data =
[[-0.11 -0.05 -0.01 -0.12  0.00  0.00  0.00 -0.02  0.00 -0.09]
 [-0.07  0.23 -0.13 -0.12 -0.09  0.03 -0.07 -0.22 -0.25  0.05]
 [-0.03 -0.02 -0.17 -0.09 -0.18 -0.03 -0.06 -0.17 -0.17  0.02]
 [-0.05 -0.19 -0.07 -0.06 -0.08 -0.07 -0.05 -0.03 -0.01 -0.08]
 [-0.05  0.21 -0.19 -0.10 -0.16  0.02 -0.08 -0.25 -0.27  0.07]
 [-0.24  0.10  0.04 -0.18  0.05  0.09  0.10 -0.02  0.02 -0.19]
 [-0.05 -0.14 -0.06 -0.08 -0.06 -0.05 -0.04 -0.04 -0.02 -0.06]
 [-0.06 -0.06 -0.06 -0.08 -0.05 -0.04 -0.06 -0.05 -0.06 -0.05]
 [-0.23  0.12  0.03 -0.19  0.06  0.09  0.10 -0.03  0.00 -0.18]
 [-0.02 -0.03 -0.23 -0.08 -0.24 -0.03 -0.06 -0.21 -0.20  0.04]
 [ 0.01 -0.02 -0.21 -0.05 -0.25 -0.04 -0.11 -0.20 -0.22  0.04]
 [-0.10  0.20 -0.03 -0.11  0.03  0.02 -0.03 -0.12 -0.16 -0.01]
 [-0.24  0.11  0.04 -0.18  0.05  0.09  0.11 -0.02  0.02 -0.19]
 [-0.14  0.01  0.02 -0.16  0.05  0.04  0.04  0.00  0.03 -0.13]
 [-0.10  0.18 -0.04 -0.10  0.01  0.01 -0.02 -0.12 -0.17 -0.02]
 [-0.11  0.17 -0.03 -0.09  0.01  0.00 -0.03 -0.10 -0.16 -0.03]]
Indices start at 0.
(0, 0)	-0.11
(8, 8)	0.00
(13, 1)	0.01
(3, 8)	-0.01
(8, 7)	-0.03
(12, 0)	-0.24
(10, 6)	-0.11
(12, 9)	-0.19
(4, 9)	0.07
(12, 1)	0.11
(14, 2)	-0.04
(10, 1)	-0.02
(11, 9)	-0.01
(2, 4)	-0.18
(14, 6)	-0.02
(7, 4)	-0.05
(5, 2)	0.04
(15, 5)	0.00
(2, 3)	-0.09
(13, 4)	0.05
(9, 7)	-0.21
(14, 0)	-0.10
(1, 2)	-0.13
(14, 8)	-0.17
(10, 2)	-0.21
(10, 0)	0.01
(11, 1)	0.20
(7, 0)	-0.06
(2, 7)	-0.17
(3, 5)	-0.07
(6, 2)	-0.06
(2, 5)	-0.03
(3, 2)	-0.07
(5, 3)	-0.18

A =
-1.21  -0.35   0.81  -0.12  -1.57  -1.05  -0.09   0.71   0.08   0.43  -0.82  -0.92  -0.81   0.21
-0.84  -0.55   0.53   0.15  -0.29  -0.55   0.13   0.67  -0.66  -0.26   0.72  -0.01  -0.70  -0.89
-0.79  -0.04   1.05  -0.40   0.18   0.82   0.76   0.60  -0.58  -1.30   0.45  -0.23   0.15   0.97
-0.46  -0.02  -0.13  -1.87  -1.02  -1.61  -1.02  -0.16  -0.26  -0.40   0.30  -0.61  -0.77  -0.05
 0.65  -0.80   0.18   0.21  -1.28  -0.86  -1.88   0.09  -0.95   0.18   1.31   0.64   0.37  -1.31
-0.13  -0.35  -0.30  -1.20  -0.64  -0.87  -2.33  -0.39  -1.67   0.58  -0.27   0.22  -0.09  -0.36
-0.26  -0.17   0.43  -0.57   0.05  -0.76   1.36   1.72  -1.15  -0.14  -0.12  -0.48  -0.76  -1.25
-1.04  -0.67  -1.25  -0.31  -0.68   0.24   0.49  -0.07  -0.35  -0.94  -1.25  -0.75  -0.57  -0.02
 0.17  -0.28   0.47  -1.26  -0.06  -0.58  -0.64  -0.20   1.90   0.04  -0.20  -2.46  -0.16  -1.52
-0.90  -0.52  -0.13   0.48  -0.59   0.17  -0.70  -0.05  -0.58  -1.08   0.31   0.20   0.64  -0.13
-0.30  -1.24   0.09   0.39  -1.01  -0.73  -0.10   0.19  -1.40  -0.49   0.78  -0.35  -1.71  -0.14
Rows and columns are counted from 0.
row 0 col 0 -> -1.21
row 9 col 2 -> -0.13
row 2 col 8 -> -0.58
row 7 col 5 -> 0.24
row 8 col 8 -> 1.90
row 2 col 0 -> -0.79
row 3 col 7 -> -0.16
row 7 col 13 -> -0.02
row 8 col 4 -> -0.06
row 6 col 4 -> 0.05
row 7 col 6 -> 0.49
row 2 col 2 -> 1.05
row 6 col 2 -> 0.43
row 10 col 3 -> 0.39
row 6 col 1 -> -0.17
row 2 col 11 -> -0.23
row 5 col 10 -> -0.27
row 8 col 5 -> -0.58
row 3 col 6 -> -1.02
row 8 col 11 -> -2.46
row 0 col 8 -> 0.08
row 7 col 12 -> -0.57
row 5 col 1 -> -0.35
row 5 col 12 -> -0.09
row 2 col 13 -> 0.97
row 0 col 9 -> 0.43
row 0 col 7 -> 0.71
row 7 col 4 -> -0.68
row 4 col 9 -> 0.18
row 1 col 5 -> -0.55
row 7 col 8 -> -0.35
row 9 col 5 -> 0.17
row 1 col 0 -> -0.84
row 6 col 8 -> -1.15
row 7 col 1 -> -0.67
row 4 col 2 -> 0.18

arr =
[[5 6 6 5 4 6 5 5 6 5 5 6 5 5 6 5]
 [8 7 3 8 5 3 2 5 5 2 8 2 5 2 7 5]
 [3 7 6 4 5 6 2 5 5 2 4 6 4 2 7 4]
 [7 6 3 7 5 2 3 5 5 4 7 2 6 3 6 6]
 [2 6 7 3 5 7 3 5 5 3 2 7 5 3 7 4]
 [8 4 3 8 5 3 7 5 5 7 8 3 6 7 4 6]
 [2 4 7 3 5 7 8 5 5 8 2 8 5 8 3 5]
 [2 5 7 2 5 7 6 5 5 6 2 8 4 6 4 4]
 [2 4 7 3 5 7 8 5 5 8 3 8 5 8 3 5]
 [3 7 7 3 5 7 2 5 5 3 3 7 5 2 7 5]
 [5 7 6 5 5 6 2 6 5 2 5 5 4 2 7 4]]
Rows and columns are counted from 0.
row 0 col 0 = 5
row 2 col 7 = 5
row 7 col 11 = 8
row 7 col 12 = 4
row 6 col 2 = 7
row 7 col 9 = 6
row 3 col 8 = 5
row 2 col 12 = 4
row 8 col 11 = 8
row 5 col 2 = 3
row 0 col 14 = 6
row 4 col 3 = 3
row 5 col 4 = 5
row 6 col 8 = 5
row 7 col 6 = 6
row 8 col 4 = 5
row 5 col 11 = 3
row 5 col 10 = 8
row 2 col 13 = 2
row 2 col 0 = 3
row 9 col 8 = 5
row 9 col 9 = 3
row 10 col 14 = 7
row 7 col 7 = 5
row 8 col 9 = 8
row 5 col 15 = 6
row 0 col 2 = 6
row 5 col 0 = 8
row 8 col 10 = 3
row 1 col 8 = 5
row 6 col 1 = 4
row 6 col 6 = 8
row 10 col 15 = 4
row 7 col 5 = 7
row 1 col 12 = 5
row 8 col 12 = 5
